Below is a small trained network, with its code and all its weights. Each question gives an input and a target symbol and asks what happens when units are switched off, that is, made to give their printed mean instead of their output.

import numpy as np


def w(rows, s, z=0):
    codes = np.array(rows[::2]) - 128.0
    scale = np.full(codes.shape[1], s)
    scale[-1] = z or s
    return codes * scale


def f(y):
    return np.maximum(y, 0)


def softmax(a):
    e = np.exp(a - a.max(-1, keepdims=True))
    return e / e.sum(-1, keepdims=True)


def log_softmax(a):
    a = a - a.max(-1, keepdims=True)
    return a - np.log(np.exp(a).sum(-1, keepdims=True))


def net(x, mask):
    ids = ['βδλξστψ'.index(c) for c in x.split()]
    T = len(ids)
    res = E[ids] + P[:T]
    u = 0
    for l in range(2):
        r = res
        for j in range(3):
            rows = slice(2 * j, 2 * j + 2)
            q, k, v = (r @ M[l][rows].T for M in (Q, K, V))
            z = softmax(np.where(np.tri(T) > 0, q @ k.T / 2**0.5, -1e9)) @ v
            o = O[l][rows]
            res = res + np.where(mask[u + j], z, o[:, -1]) @ o[:, :-1]
        u += 3
        y = f(res @ A[l][:, :-1].T + A[l][:, -1])
        res = res + np.where(mask[u : u + 4], y, B[l][:, -1]) @ B[l][:, :-1]
        u += 4
    return log_softmax(res[-1] @ U[:, :-1].T + U[:, -1])


Q, K, V, O, A, B = {}, {}, {}, {}, {}, {}
E = w([
[132,71,65,195],'β',
[147,178,92,178],'δ',
[6,136,83,137],'λ',
[117,156,164,196],'ξ',
[134,13,94,99],'σ',
[119,74,142,177],'τ',
[147,218,166,61],'ψ',
],0.019)
P = w([
[255,227,129,176],'0',
[18,89,132,127],'1',
[43,88,128,138],'2',
[66,105,116,128],'3',
[128,141,106,125],'4',
[133,150,91,130],'5',
[131,166,83,153],'6',
[135,135,63,140],'7',
[142,138,67,136],'8',
[162,142,68,150],'9',
],0.0055)
Q[0] = w([
[212,115,130,82],'0.h0',
[167,243,207,50],'0.h0',
[125,179,189,184],'0.h1',
[89,91,158,138],'0.h1',
[53,149,143,94],'0.h2',
[120,193,2,164],'0.h2',
],0.0089)
K[0] = w([
[137,79,127,25],'0.h0',
[217,122,251,112],'0.h0',
[101,142,117,116],'0.h1',
[141,180,61,83],'0.h1',
[141,120,152,173],'0.h2',
[83,131,178,101],'0.h2',
],0.011)
V[0] = w([
[73,244,95,231],'0.h0',
[155,149,140,200],'0.h0',
[25,103,144,77],'0.h1',
[145,174,30,146],'0.h1',
[130,83,203,139],'0.h2',
[1,106,185,88],'0.h2',
],0.0066)
O[0] = w([
[159,220,153,120,254],'0.h0',
[179,81,135,142,116],'0.h0',
[60,198,17,179,164],'0.h1',
[194,136,11,66,168],'0.h1',
[131,126,122,83,99],'0.h2',
[129,151,1,91,199],'0.h2',
],0.0069,0.0089)
A[0] = w([
[168,254,137,231,113],'0.n0',
[194,218,186,28,249],'0.n1',
[215,61,211,108,207],'0.n2',
[90,149,184,196,72],'0.n3',
],0.0069,0.0021)
B[0] = w([
[211,79,161,30,254],'0.n0',
[90,148,121,238,164],'0.n1',
[40,65,146,178,149],'0.n2',
[137,135,207,2,140],'0.n3',
],0.0096,0.0077)
Q[1] = w([
[13,116,242,91],'1.h0',
[152,141,26,150],'1.h0',
[61,51,150,254],'1.h1',
[109,171,56,181],'1.h1',
[119,109,107,92],'1.h2',
[210,150,148,206],'1.h2',
],0.0094)
K[1] = w([
[205,4,229,108],'1.h0',
[131,172,59,136],'1.h0',
[92,74,171,226],'1.h1',
[187,102,128,136],'1.h1',
[147,102,86,74],'1.h2',
[104,135,120,101],'1.h2',
],0.013)
V[1] = w([
[116,115,129,251],'1.h0',
[54,124,161,81],'1.h0',
[192,166,135,165],'1.h1',
[66,89,60,139],'1.h1',
[134,163,131,198],'1.h2',
[80,185,149,175],'1.h2',
],0.012)
O[1] = w([
[255,57,165,184,78],'1.h0',
[90,72,179,169,255],'1.h0',
[172,158,138,115,239],'1.h1',
[65,121,71,176,77],'1.h1',
[109,233,84,160,119],'1.h2',
[68,243,193,153,94],'1.h2',
],0.0098,0.0048)
A[1] = w([
[200,156,49,138,210],'1.n0',
[92,1,127,33,33],'1.n1',
[98,92,164,131,156],'1.n2',
[19,46,92,187,3],'1.n3',
],0.0076,0.0033)
B[1] = w([
[105,211,179,193,244],'1.n0',
[185,228,111,107,191],'1.n1',
[83,2,174,207,152],'1.n2',
[156,106,133,58,254],'1.n3',
],0.0069,0.0074)
U = w([
[187,119,1,254,120],'β',
[225,146,37,138,2],'δ',
[124,138,54,133,206],'λ',
[136,93,151,109,123],'ξ',
[177,64,47,127,58],'σ',
[96,70,141,198,234],'τ',
[110,140,130,220,68],'ψ',
],0.0093,0.0055)

Each question gives the input, a string of symbols that net reads in full, and the target symbol t.
The units are the heads (2 rows each of Q, K, V and O) and the neurons (one row each of A and B). Each row of codes is followed by its name. A weight is (code - 128) times the scale printed after its matrix; where a second scale follows, it is the last column's (O, A, B and U).
mask holds one flag per unit, layer by layer, with each layer's heads first. A switched-off unit (its flag False) gives its mean, the last column of its rows in O or B, instead of its output. The means were averaged over made-up inputs and are rounded, as every weight is.
A unit's drop is (log p(t) with every unit on - log p(t) with that unit switched off) / (log p(t) with every unit on - log p(t) with every unit switched off).
The circuit of an input: a set's keep is (log p(t) with only the set's units on - log p(t) with every unit switched off) / (log p(t) with every unit on - log p(t) with every unit switched off). Starting from the 12 units with the biggest drops (on a tie, the unit counted first), units are removed one at a time, each time the one whose removal leaves the highest keep (on an exact tie, the one counted first), for as long as the keep stays at least 0.8.
units of the circuit, in order: the units of the circuit, biggest drop first
unit that matters most: the unit with the biggest drop
k most important neurons: the k neurons with the biggest drops, biggest first
top k neurons in layer l: the k neurons of layer l with the biggest drops, biggest first
heads that matter: for each layer, one digit per head in row order, 1 if its drop is at least 0.15 and else 0, layers parted by /
drop of u: that unit's drop, to one decimal
input λ ψ τ σ, target λ: heads that matter -> 010 / 100
input ξ τ λ, target ξ: units of the circuit, in order -> (1.h1 0.n0 0.h2 0.n1)
input β ψ λ σ, target β: heads that matter -> 111 / 100
input ξ λ λ λ, target ξ: heads that matter -> 001 / 110
input λ λ ψ β λ ψ, target ψ: heads that matter -> 000 / 001
input β λ λ λ δ ξ β λ δ ξ, target ξ: units of the circuit, in order -> (0.n0 1.h1)
input τ ξ ψ σ δ ξ τ ψ ξ, target ξ: heads that matter -> 011 / 010
input λ δ τ, target λ: top 3 neurons in layer 0 -> (0.n0 0.n2 0.n1)
input β λ τ, target β: unit that matters most -> 1.h0
input δ λ σ, target δ: heads that matter -> 111 / 100
input τ τ λ τ β, target τ: units of the circuit, in order -> (1.h0 0.h1)
input δ β σ β δ δ, target δ: units of the circuit, in order -> (0.n0 1.h0)
input λ τ τ, target λ: top 3 neurons in layer 0 -> (0.n2 0.n0 0.n1)
input τ τ ψ λ, target τ: top 2 neurons in layer 0 -> (0.n2 0.n0)
input δ λ τ, target δ: top 3 neurons in layer 0 -> (0.n0 0.n1 0.n2)
input δ β λ, target δ: heads that matter -> 010 / 110
input β σ β β β ψ λ, target β: top 2 neurons in layer 0 -> (0.n0 0.n2)
input τ λ β, target τ: top 2 neurons in layer 1 -> (1.n1 1.n2)
input δ σ λ β, target δ: heads that matter -> 101 / 011
input β ξ δ, target δ: unit that matters most -> 1.h0
input σ ξ ξ δ ψ τ, target τ: 2 most important neurons -> (0.n2 0.n0)
input σ β ξ ξ δ ξ ξ β β τ, target τ: unit that matters most -> 0.h2
input λ δ ψ σ β λ δ λ λ ψ, target ψ: 2 most important neurons -> (0.n1 1.n3)
input β δ λ, target β: top 2 neurons in layer 0 -> (0.n2 0.n0)
input δ λ β, target δ: 2 most important neurons -> (0.n0 0.n3)
input λ β σ, target λ: top 2 neurons in layer 0 -> (0.n0 0.n2)
input β λ σ, target β: top 3 neurons in layer 0 -> (0.n0 0.n2 0.n3)
input λ δ ξ, target λ: drop of 1.h0 -> 1.3
input λ ξ ξ, target λ: drop of 1.h0 -> 1.2
